Below is a small trained network, with its code and all its weights. Each question gives an input and a class and asks what happens when units are switched off, that is, made to give their printed mean instead of their output.

import numpy as np


def w(rows, s, z=0):
    codes = np.array(rows[::2]) - 128.0
    scale = np.full(codes.shape[1], s)
    scale[-1] = z or s
    return codes * scale


def f(y):
    return np.maximum(y, 0)


def log_softmax(a):
    a = a - a.max(-1, keepdims=True)
    return a - np.log(np.exp(a).sum(-1, keepdims=True))


def net(x, mask):
    res = np.array(x, float).reshape(1, 4) / 4 @ E
    y = f(res @ A[0][:, :-1].T + A[0][:, -1])
    res = res + np.where(mask, y, B[0][:, -1]) @ B[0][:, :-1]
    return log_softmax(res[-1] @ U[:, :-1].T + U[:, -1])


A, B = {}, {}
E = w([
[99,48,73,88,113,77,78],'x0',
[39,109,178,118,180,180,111],'x1',
[148,101,86,8,111,121,104],'x2',
[155,68,140,111,207,101,168],'x3',
],0.015)
A[0] = w([
[119,197,147,152,75,164,122,76],'N0',
[96,215,216,151,54,158,92,103],'N1',
[177,115,167,164,175,77,82,139],'N2',
[34,150,192,225,200,123,126,173],'N3',
[91,93,61,43,70,99,73,135],'N4',
[147,230,150,183,96,183,123,129],'N5',
[179,197,130,158,95,89,142,254],'N6',
[238,108,174,167,102,82,98,94],'N7',
[112,76,214,111,252,130,200,155],'N8',
[111,221,123,138,140,120,119,18],'N9',
[198,132,85,168,93,105,193,121],'N10',
[38,138,158,214,137,134,202,163],'N11',
],0.011,0.0047)
B[0] = w([
[165,160,129,178,33,236,95,181],'N0',
[79,154,145,166,44,170,91,209],'N1',
[156,137,167,96,165,107,169,163],'N2',
[60,15,166,239,121,139,181,250],'N3',
[120,113,191,25,128,28,41,218],'N4',
[73,206,141,147,72,133,133,213],'N5',
[152,173,84,157,41,77,179,197],'N6',
[150,150,103,130,177,49,182,173],'N7',
[86,181,205,2,231,208,197,239],'N8',
[179,152,171,136,62,163,60,156],'N9',
[151,143,93,145,103,47,183,185],'N10',
[80,76,138,201,88,87,133,223],'N11',
],0.0095,0.019)
U = w([
[87,13,116,190,127,102,129,48],'0',
[148,101,54,149,163,122,128,2],'1',
[102,97,188,153,187,147,203,3],'2',
[134,154,124,169,33,134,129,198],'3',
[246,133,95,153,104,15,220,100],'4',
[141,150,91,63,224,178,147,235],'5',
[178,32,133,57,123,33,47,201],'6',
],0.012,0.004)

Each question gives the input, the list of numbers given to net, and the class t.
The units are the neurons (one row each of A and B). Each row of codes is followed by its name. A weight is (code - 128) times the scale printed after its matrix; where a second scale follows, it is the last column's (A, B and U).
mask holds one flag per neuron, in row order. A switched-off neuron (its flag False) gives its mean, the last column of its row in B, instead of its output. The means were averaged over made-up inputs and are rounded, as every weight is.
A unit's drop is (log p(t) with every unit on - log p(t) with that unit switched off) / (log p(t) with every unit on - log p(t) with every unit switched off).
The circuit of an input: a set's keep is (log p(t) with only the set's units on - log p(t) with every unit switched off) / (log p(t) with every unit on - log p(t) with every unit switched off). Starting from all 12 units, units are removed one at a time, each time the one whose removal leaves the highest keep (on an exact tie, the one counted first), for as long as the keep stays at least 0.8.
circuit, biggest first: the units of the circuit, biggest drop first
unit that matters most: the unit with the biggest drop
top k neurons: the k neurons with the biggest drops, biggest first
drop when u is switched off: that unit's drop, to one decimal
input [-7,3,4,0], class 3: top 2 neurons : [N3, N1]
input [1,-5,5,6], class 6: top 3 neurons : [N4, N6, N5]
input [2,-1,5,-8], class 6: circuit, biggest first : [N4]
input [3,1,3,7], class 5: circuit, biggest first : [N8, N3]
input [-4,-6,-8,1], class 4: top 4 neurons : [N7, N10, N6, N2]
input [0,-8,-3,-5], class 4: top 3 neurons : [N10, N7, N6]
input [-3,-8,3,-6], class 4: top 2 neurons : [N10, N7]
input [-7,8,3,-3], class 3: top 4 neurons : [N1, N0, N5, N9]
input [-7,0,3,4], class 5: top 2 neurons : [N3, N11]
input [-3,2,-8,0], class 0: top 2 neurons : [N3, N11]
input [-4,2,8,2], class 5: top 2 neurons : [N11, N3]
input [-2,-2,3,3], class 4: top 2 neurons : [N8, N4]
input [4,3,4,6], class 6: top 3 neurons : [N4, N5, N0]
input [0,-6,3,-6], class 4: unit that matters most : N10
input [5,-8,-5,-2], class 4: drop when N11 is switched off : 0.0
input [-1,-7,4,-6], class 4: drop when N10 is switched off : 0.1
input [-7,4,6,2], class 5: drop when N3 is switched off : 0.2
